Here is a tiny trained network, its code and every weight. The questions are about switching its units off for an input and a class, where a switched-off unit gives its printed mean instead of its output.

import numpy as np


def w(rows, s, z=0):
    codes = np.array(rows[::2]) - 128.0
    scale = np.full(codes.shape[1], s)
    scale[-1] = z or s
    return codes * scale


def f(y):
    return np.maximum(y, 0)


def log_softmax(a):
    a = a - a.max(-1, keepdims=True)
    return a - np.log(np.exp(a).sum(-1, keepdims=True))


def net(x, mask):
    res = np.array(x, float).reshape(1, 4) / 4 @ E
    y = f(res @ A[0][:, :-1].T + A[0][:, -1])
    res = res + np.where(mask, y, B[0][:, -1]) @ B[0][:, :-1]
    return log_softmax(res[-1] @ U[:, :-1].T + U[:, -1])


A, B = {}, {}
E = w([
[100,179,84,123,127,247,63,81,214,103,105],'x0',
[116,103,115,117,75,156,207,79,153,82,195],'x1',
[137,133,127,122,121,138,130,130,115,127,123],'x2',
[167,66,109,164,92,116,103,38,150,160,80],'x3',
],0.016)
A[0] = w([
[107,202,145,96,149,122,186,255,88,91,201,72],'n1',
[154,101,123,94,32,122,167,127,148,128,218,88],'n2',
[175,139,168,132,164,74,51,209,99,205,31,49],'n3',
[161,70,164,122,132,28,182,166,77,160,146,60],'n4',
[238,21,110,212,37,95,130,55,116,162,47,107],'n5',
[162,95,153,134,135,51,207,141,56,161,157,2],'n6',
[122,93,140,110,68,130,213,82,111,52,181,52],'n7',
],0.0086,0.0037)
B[0] = w([
[89,45,185,43,128,91,156,239,155,182,117,225],'n1',
[153,183,86,212,192,84,119,139,44,177,93,188],'n2',
[198,189,137,230,142,93,173,100,96,180,221,225],'n3',
[156,161,88,106,93,221,81,101,154,24,79,227],'n4',
[15,57,186,53,176,119,182,230,143,148,135,252],'n5',
[137,130,54,109,78,195,51,104,191,69,97,214],'n6',
[254,194,161,186,145,42,150,76,116,137,175,202],'n7',
],0.0082,0.019)
U = w([
[63,40,196,49,136,75,175,198,113,134,126,254],'0',
[208,170,145,251,147,39,158,112,69,135,147,99],'1',
[127,149,74,110,73,254,68,112,171,52,103,73],'2',
],0.0097,0.00058)

Each question gives the input, the list of numbers given to net, and the class t.
The units are the neurons (one row each of A and B). Each row of codes is followed by its name. A weight is (code - 128) times the scale printed after its matrix; where a second scale follows, it is the last column's (A, B and U).
mask holds one flag per neuron, in row order. A switched-off neuron (its flag False) gives its mean, the last column of its row in B, instead of its output. The means were averaged over made-up inputs and are rounded, as every weight is.
A unit's drop is (log p(t) with every unit on - log p(t) with that unit switched off) / (log p(t) with every unit on - log p(t) with every unit switched off).
The circuit of an input: a set's keep is (log p(t) with only the set's units on - log p(t) with every unit switched off) / (log p(t) with every unit on - log p(t) with every unit switched off). Starting from all 7 units, units are removed one at a time, each time the one whose removal leaves the highest keep (on an exact tie, the one counted first), for as long as the keep stays at least 0.8.
circuit, biggest first: the units of the circuit, biggest drop first
unit that matters most: the unit with the biggest drop
k most important neurons: the k neurons with the biggest drops, biggest first
drop of u: that unit's drop, to one decimal
input [-3,-2,7,1], class 2: unit that matters most	n7
input [6,2,1,-6], class 0: 2 most important neurons	[n4 n6]
input [4,-2,1,4], class 0: 3 most important neurons	[n4 n6 n5]
input [-5,2,-7,-3], class 2: circuit, biggest first	[n4 n6]
input [4,5,0,-5], class 0: 2 most important neurons	[n3 n1]
input [6,4,3,-6], class 0: 2 most important neurons	[n4 n6]
input [3,-5,-6,-4], class 1: 4 most important neurons	[n5 n3 n4 n6]
input [6,-6,8,2], class 1: 3 most important neurons	[n4 n6 n3]
input [-6,1,-8,3], class 2: 2 most important neurons	[n4 n6]
input [-6,-6,-3,7], class 0: 3 most important neurons	[n5 n7 n2]
input [2,-3,-7,4], class 0: 2 most important neurons	[n7 n4]
input [-6,7,2,-1], class 1: 2 most important neurons	[n7 n2]
input [-7,-6,-5,-6], class 2: 4 most important neurons	[n4 n6 n5 n7]
input [-7,-6,5,7], class 0: 2 most important neurons	[n5 n7]
input [0,-8,6,-3], class 1: unit that matters most	n3
input [-8,4,6,-5], class 2: 3 most important neurons	[n4 n6 n5]
input [-6,7,2,2], class 1: 2 most important neurons	[n7 n2]
input [-8,3,4,-4], class 2: drop of n4	0.5
input [-4,-3,0,-2], class 2: drop of n6	0.2
input [-6,1,-6,3], class 2: drop of n4	0.3
input [0,-2,8,4], class 0: drop of n5	0.2
input [4,2,8,8], class 0: unit that matters most	n5
